Below is a small trained network, with its code and all its weights. Each question gives an input and a class and asks what happens when units are switched off, that is, made to give their printed mean instead of their output.

import numpy as np


def w(rows, s, z=0):
    codes = np.array(rows[::2]) - 128.0
    scale = np.full(codes.shape[1], s)
    scale[-1] = z or s
    return codes * scale


def f(y):
    return y / 2 * (1 + np.tanh(0.7978845608 * (y + 0.044715 * y**3)))


def log_softmax(a):
    a = a - a.max(-1, keepdims=True)
    return a - np.log(np.exp(a).sum(-1, keepdims=True))


def net(x, mask):
    res = np.array(x, float).reshape(1, 5) / 4 @ E
    y = f(res @ A[0][:, :-1].T + A[0][:, -1])
    res = res + np.where(mask, y, B[0][:, -1]) @ B[0][:, :-1]
    return log_softmax(res[-1] @ U[:, :-1].T + U[:, -1])


A, B = {}, {}
E = w([
[207,2,50,146],'x0',
[127,119,140,138],'x1',
[243,252,123,212],'x2',
[134,143,114,108],'x3',
[27,170,27,203],'x4',
],0.0073)
A[0] = w([
[84,37,85,119,159],'neuron 1',
[114,204,174,149,89],'neuron 2',
[70,87,109,130,230],'neuron 3',
[118,164,172,156,42],'neuron 4',
[145,182,159,129,49],'neuron 5',
[172,127,176,143,60],'neuron 6',
[95,83,82,111,134],'neuron 7',
[187,124,134,116,10],'neuron 8',
[110,109,222,48,118],'neuron 9',
[107,92,198,64,194],'neuron 10',
[18,209,99,136,150],'neuron 11',
[179,58,102,81,50],'neuron 12',
[197,25,142,54,208],'neuron 13',
[174,119,149,125,53],'neuron 14',
[191,159,147,97,75],'neuron 15',
[47,98,137,39,254],'neuron 16',
[101,95,101,114,32],'neuron 17',
[4,158,241,42,208],'neuron 18',
[179,135,191,145,66],'neuron 19',
],0.012,0.0052)
B[0] = w([
[169,67,95,8,198],'neuron 1',
[43,176,224,232,168],'neuron 2',
[101,119,29,78,191],'neuron 3',
[53,128,184,188,137],'neuron 4',
[73,96,246,193,143],'neuron 5',
[78,96,220,131,137],'neuron 6',
[158,65,52,19,167],'neuron 7',
[71,48,192,168,134],'neuron 8',
[234,171,99,145,179],'neuron 9',
[212,215,68,116,187],'neuron 10',
[72,51,56,241,222],'neuron 11',
[146,115,233,77,163],'neuron 12',
[239,101,223,111,217],'neuron 13',
[89,30,241,113,134],'neuron 14',
[118,109,218,120,146],'neuron 15',
[117,95,19,38,227],'neuron 16',
[43,26,204,57,138],'neuron 17',
[76,254,15,165,246],'neuron 18',
[41,148,202,135,145],'neuron 19',
],0.0069,0.014)
U = w([
[214,190,6,177,254],'0',
[22,114,18,140,83],'1',
[192,79,105,76,20],'2',
[36,1,86,60,42],'3',
[62,228,210,131,50],'4',
[33,97,113,232,88],'5',
[157,90,166,165,185],'6',
],0.008,0.0052)

Each question gives the input, the list of numbers given to net, and the class t.
The units are the neurons (one row each of A and B). Each row of codes is followed by its name. A weight is (code - 128) times the scale printed after its matrix; where a second scale follows, it is the last column's (A, B and U).
mask holds one flag per neuron, in row order. A switched-off neuron (its flag False) gives its mean, the last column of its row in B, instead of its output. The means were averaged over made-up inputs and are rounded, as every weight is.
A unit's drop is (log p(t) with every unit on - log p(t) with that unit switched off) / (log p(t) with every unit on - log p(t) with every unit switched off).
The circuit of an input: a set's keep is (log p(t) with only the set's units on - log p(t) with every unit switched off) / (log p(t) with every unit on - log p(t) with every unit switched off). Starting from the 12 units with the biggest drops (on a tie, the unit counted first), units are removed one at a time, each time the one whose removal leaves the highest keep (on an exact tie, the one counted first), for as long as the keep stays at least 0.8.
units of the circuit, in order: the units of the circuit, biggest drop first
most important unit: the unit with the biggest drop
top k neurons: the k neurons with the biggest drops, biggest first
drop when u is switched off: that unit's drop, to one decimal
input [2,0,-2,-3,-6], class 2: units of the circuit, in order -> [neuron 13; neuron 11]
input [3,1,-6,3,0], class 2: most important unit -> neuron 13
input [2,1,-4,8,7], class 3: units of the circuit, in order -> [neuron 18; neuron 1]
input [1,-8,-3,1,0], class 2: units of the circuit, in order -> [neuron 18; neuron 11]
input [7,7,1,8,0], class 6: units of the circuit, in order -> [neuron 16; neuron 18]
input [1,-4,3,-5,-2], class 6: units of the circuit, in order -> [neuron 18; neuron 16]
input [5,2,0,-4,5], class 3: top 4 neurons -> [neuron 18; neuron 10; neuron 9; neuron 1]
input [-6,-2,-3,1,-1], class 0: units of the circuit, in order -> [neuron 9; neuron 10]
input [-3,2,-1,2,-8], class 0: top 3 neurons -> [neuron 9; neuron 10; neuron 18]
input [7,0,-2,-3,3], class 3: top 2 neurons -> [neuron 10; neuron 9]
input [3,1,-1,-3,8], class 3: top 2 neurons -> [neuron 18; neuron 1]
input [0,-5,5,0,-8], class 4: top 2 neurons -> [neuron 19; neuron 11]
input [3,1,-5,-5,-3], class 2: drop when neuron 13 is switched off -> 0.1
input [7,0,-4,-6,0], class 2: units of the circuit, in order -> [neuron 13]
input [-1,3,4,-5,-2], class 4: drop when neuron 11 is switched off -> 0.2
input [2,1,0,8,3], class 3: top 4 neurons -> [neuron 18; neuron 10; neuron 9; neuron 13]
input [1,2,1,-5,-1], class 6: drop when neuron 16 is switched off -> 0.4
